Each row has a name. Each question is about the rows just above it.

[124 138 145 168 106 100 163 117 136 146 172 129 103 142 142 113  60 111
 206 128 158 157 106 126 158 149 128 159 121 122 139 164 109 151 140 157
  87 146 115 101 154  95 130 145 124 206 130 176 144 121 136  95 110 104] -> (60)
[105 137 188  99  97  78 127  97 123 121  94 149 167 160 113 114 190 106
 175 179 115 122 138 142 118 172 160 118 125 110  94 105 153 170 141 130
  82 158  96 162 105 209 114 142 158 191 178 165 141 106 130 151 123 125] -> (74)
[102 115 183 117  93  98 115 106 116 119  85 149 154 113 139 122 172 107
 152 151 130 134  58 143 140 176 162 121 136 134 115 138 145 146 141 139
 102 149 120 143 105 197 132 159 163 187 189 150 120 121 138 133 127 135] -> (26)
Which row holds [102 115 183 117  93  98 115 106 116 119  85 149 154 113 139 122 172 107
 152 151 130 134  58 143 140 176 162 121 136 134 115 138 145 146 141 139
 102 149 120 143 105 197 132 159 163 187 189 150 120 121 138 133 127 135]?
(26)
Whose row is [124 138 145 168 106 100 163 117 136 146 172 129 103 142 142 113  60 111
 206 128 158 157 106 126 158 149 128 159 121 122 139 164 109 151 140 157
  87 146 115 101 154  95 130 145 124 206 130 176 144 121 136  95 110 104]?
(60)
Whose row is [105 137 188  99  97  78 127  97 123 121  94 149 167 160 113 114 190 106
 175 179 115 122 138 142 118 172 160 118 125 110  94 105 153 170 141 130
  82 158  96 162 105 209 114 142 158 191 178 165 141 106 130 151 123 125]?
(74)

[ 80 127 149 121 152 149 149  92 153 107 143 130 108 105 120  93 147 106
 108 124 119 145 159 132 147 123  77 156  96 120 113 146 137 104 109 100
  89 160]  (78)
[101 148  96 156  96  91 147 106  91  99 132 152 162 150 108 147 141 155
  82 140  86  89  94 108 147 153 101 101 146 137 163 102 162 147 145 155
 136  97]  (34)
[129 155 140 140 136 137 153  78 135  87  96 153 115 106  64 106 164 100
  83 127  91 125 143 123 147 150 144 150 107 111 141 138 141 114 114  98
 100 149]  (72)
[146 154 144 144 109 164 131 116 153 103  92 156 140 104  99  90 158  90
 125 100  96  86 166 119 147 148 128 154 104 142 100 143 163 109 106  91
  93 165]  (53)
[142 126  93  97  92 101 164  86 115  98  89 144  76 142  46 148 174 146
 107 140 132 193  87 161 132 166 156  94 155  72 137  99 110 137 109 146
 137  94]  (135)
[ 80 149 126 128 132 109 161  77  85  75  97 156 151 142  68 139 166 129
  93 145  86 116 100 134 162 180 129 113 150 125 146 119 127 143 140 148
 138  97]  (20)
Where do [142 126  93  97  92 101 164  86 115  98  89 144  76 142  46 148 174 146
 107 140 132 193  87 161 132 166 156  94 155  72 137  99 110 137 109 146
 137  94] appear?
(135)
Whose row is [129 155 140 140 136 137 153  78 135  87  96 153 115 106  64 106 164 100
  83 127  91 125 143 123 147 150 144 150 107 111 141 138 141 114 114  98
 100 149]?
(72)
Whose row is [ 80 127 149 121 152 149 149  92 153 107 143 130 108 105 120  93 147 106
 108 124 119 145 159 132 147 123  77 156  96 120 113 146 137 104 109 100
  89 160]?
(78)
The row with [ 80 149 126 128 132 109 161  77  85  75  97 156 151 142  68 139 166 129
  93 145  86 116 100 134 162 180 129 113 150 125 146 119 127 143 140 148
 138  97] is
(20)

[ 83  75 124 106  46]  (84)
[ 75  58 115 112  40]  (81)
[112 169 124 106  71]  (31)
The one value in (81) and (31):
[112]
Which value is in both (81) and (84)?
[75]

[131 117 152 110 106 145 145 170 117 148 156 126 114 121 141  97 137  95
 156 127 148 152 112 124 102 124 117 135 124 125 115 146 131 142 104 124
 167  73 181 116 153 142 113 133 177 146 152] = (185)
[164 118 136 122 120 137 142 162 102 162 102 125  88 117 125  42 145 126
 160 113 121 143 145 149 111  93  85 165 117 152 138 120 115 122 139  98
 153 140 144 105 164 109 130 123 155 135 143] = (204)
[144 123 139 111  99 144 153 157 123 145 145 133 107 114 132  96 141  95
 159 109 136 134 122 150  89 121 108 153 125 136 107 147 122 129  99 120
 181  77 180 112 160 139 117 128 171 141 134] = (7)
[141 109 140 105  96 142 152 174 117 149 137 132 102 112 138  79 143  98
 160 121 136 140 137 151  91 107 103 149 116 147 111 136 125 126 105 120
  61  84 174 116 156 134 124 124 176 136 140] = (166)
[172 148 138 139 140 139 133 126 107 164 107 120  94 126 111  56 139 133
 158  94 118 143 120 140 121 115  90 174 134 132 145 135 111 131 145  92
 147 148 144  93 173 110 115 132 141 146 143] = (4)
[155 161 150 140 143 145 130 118 117 156 142 119 114 133 115  96 133 117
 154  95 134 151  87 117 122 142 113 157 146 106 135 157 119 149 128  99
 152 109 165  95 171 131  98 143 149 158 151] = (76)
[151 138 157 140 152 141 122 148  97 167 125 112 106 136 126  61 135 129
 153 121 140 170 102  97 140 120 103 145 131 113 156 133 125 118 152 101
 127 139 146 100 162 117 108 140 151 155 170] = (100)
[152 122 133 110  97 141 154 155 121 148 131 134 100 111 128  83 144 102
 161 105 126 130 135 163  87 112 100 163 123 148 109 140 119 120 104 114
 182  90 173 110 163 131 123 123 167 136 130] = (65)
[171 156 134 137 131 140 140 115 118 157 118 126  99 123 107  77 139 124
 157  82 115 132 112 151 109 126  96 178 140 130 130 148 108 128 129  97
 163 127 155  92 177 119 111 131 143 146 132] = (120)
[ 60 137 129 124 114 139 148 134 117 154 111 130  92 115 114  66 144 120
 160  90 114 128 134 166  97 110  90 178 129 148 124 138 110 118 123 100
 171 124 156  99 172 117 123 124 151 137 128] = (103)
[162 143 150 141 151 140 124 139  99 168 115 113 100 132 119  55 136 133
 154 111 100 161 109 112 137 117  97 156 132 120 155 133 119 144 153 117
 131 148 141  96 167 112 111 137 145 153 161] = (181)
[174 148 135 137 135 139 137 124 111 162 107 123  93 123 109  60 141 131
 158  89 114 138 122 148 115 116  89 177 134 135 140 138 110 127 139  93
 154 143 146  93 175 112 117 129 142 144 138] = (189)
Where do [172 148 138 139 140 139 133 126 107 164 107 120  94 126 111  56 139 133
 158  94 118 143 120 140 121 115  90 174 134 132 145 135 111 131 145  92
 147 148 144  93 173 110 115 132 141 146 143] appear?
(4)
Whose row is [171 156 134 137 131 140 140 115 118 157 118 126  99 123 107  77 139 124
 157  82 115 132 112 151 109 126  96 178 140 130 130 148 108 128 129  97
 163 127 155  92 177 119 111 131 143 146 132]?
(120)
The row with [164 118 136 122 120 137 142 162 102 162 102 125  88 117 125  42 145 126
 160 113 121 143 145 149 111  93  85 165 117 152 138 120 115 122 139  98
 153 140 144 105 164 109 130 123 155 135 143] is
(204)

[113 154 155  99] : (19)
[121 123 114 152] : (52)
[156 137 153 169] : (64)
[152 217 124 115] : (12)
[175 152 123 153] : (37)
[154 154 114  98] : (159)
Which row holds [121 123 114 152]?
(52)
The one value in (19) and (159):
[154]
Which value is in both (37) and (12)?
[152]
Shared by (37) and (64):
[153]
Which value is in both (159) and (52)?
[114]
Which value is in both (12) and (37)?
[152]
Whose row is [154 154 114  98]?
(159)

[ 87  84  90 146 155  98] : (45)
[142 141 164 155 155 114] : (17)
[100  85 176  84 156 137] : (118)
[156 114 176 115 150 113] : (132)
[129 127 143  74 109 180] : (102)
[126 155  73 181 174 121] : (148)
Shared by (17) and (148):
[155]
The one value in (17) and (132):
[114]
Whose row is [142 141 164 155 155 114]?
(17)
Which value is in both (148) and (45)?
[155]
Which value is in both (132) and (17)?
[114]
The one value in (45) and (17):
[155]
The one value in (148) and (17):
[155]

[112 136 152 210  78 148]  (153)
[112 167 144 126 123 155]  (63)
[ 37 140  77 135 136 186]  (35)
[ 37 140  77 128 129 137]  (141)
[ 37 140 148 128 204 165]  (21)
[ 95 137 147 147 179 149]  (22)
Whose row is [ 37 140 148 128 204 165]?
(21)
Which value is in both (22) and (141)?
[137]
Whose row is [112 167 144 126 123 155]?
(63)
The one value in (153) and (35):
[136]
Which value is in both (21) and (153)?
[148]

[136 119 114 119 124 144 167]  (138)
[151 131 128 115 135  83 136]  (109)
[148  78 135 152 126 138 121]  (192)
[129 143 135 150 131 106  83]  (86)
[123  84 134 119 138 117 112]  (54)
[156 142 129 105 130 111 107]  (173)
[148 136 120 139 125 101 129]  (61)
[133 153 129 130 130 112 108]  (47)
[111 128 128 154 129 119  79]  (57)
[156  80 146 134 141 127  49]  (193)
Which value is in both (54) and (192)?
[138]
The one value in (61) and (138):
[136]
Which value is in both (173) and (61)?
[129]
Shared by (109) and (192):
[135]
The one value in (54) and (138):
[119]

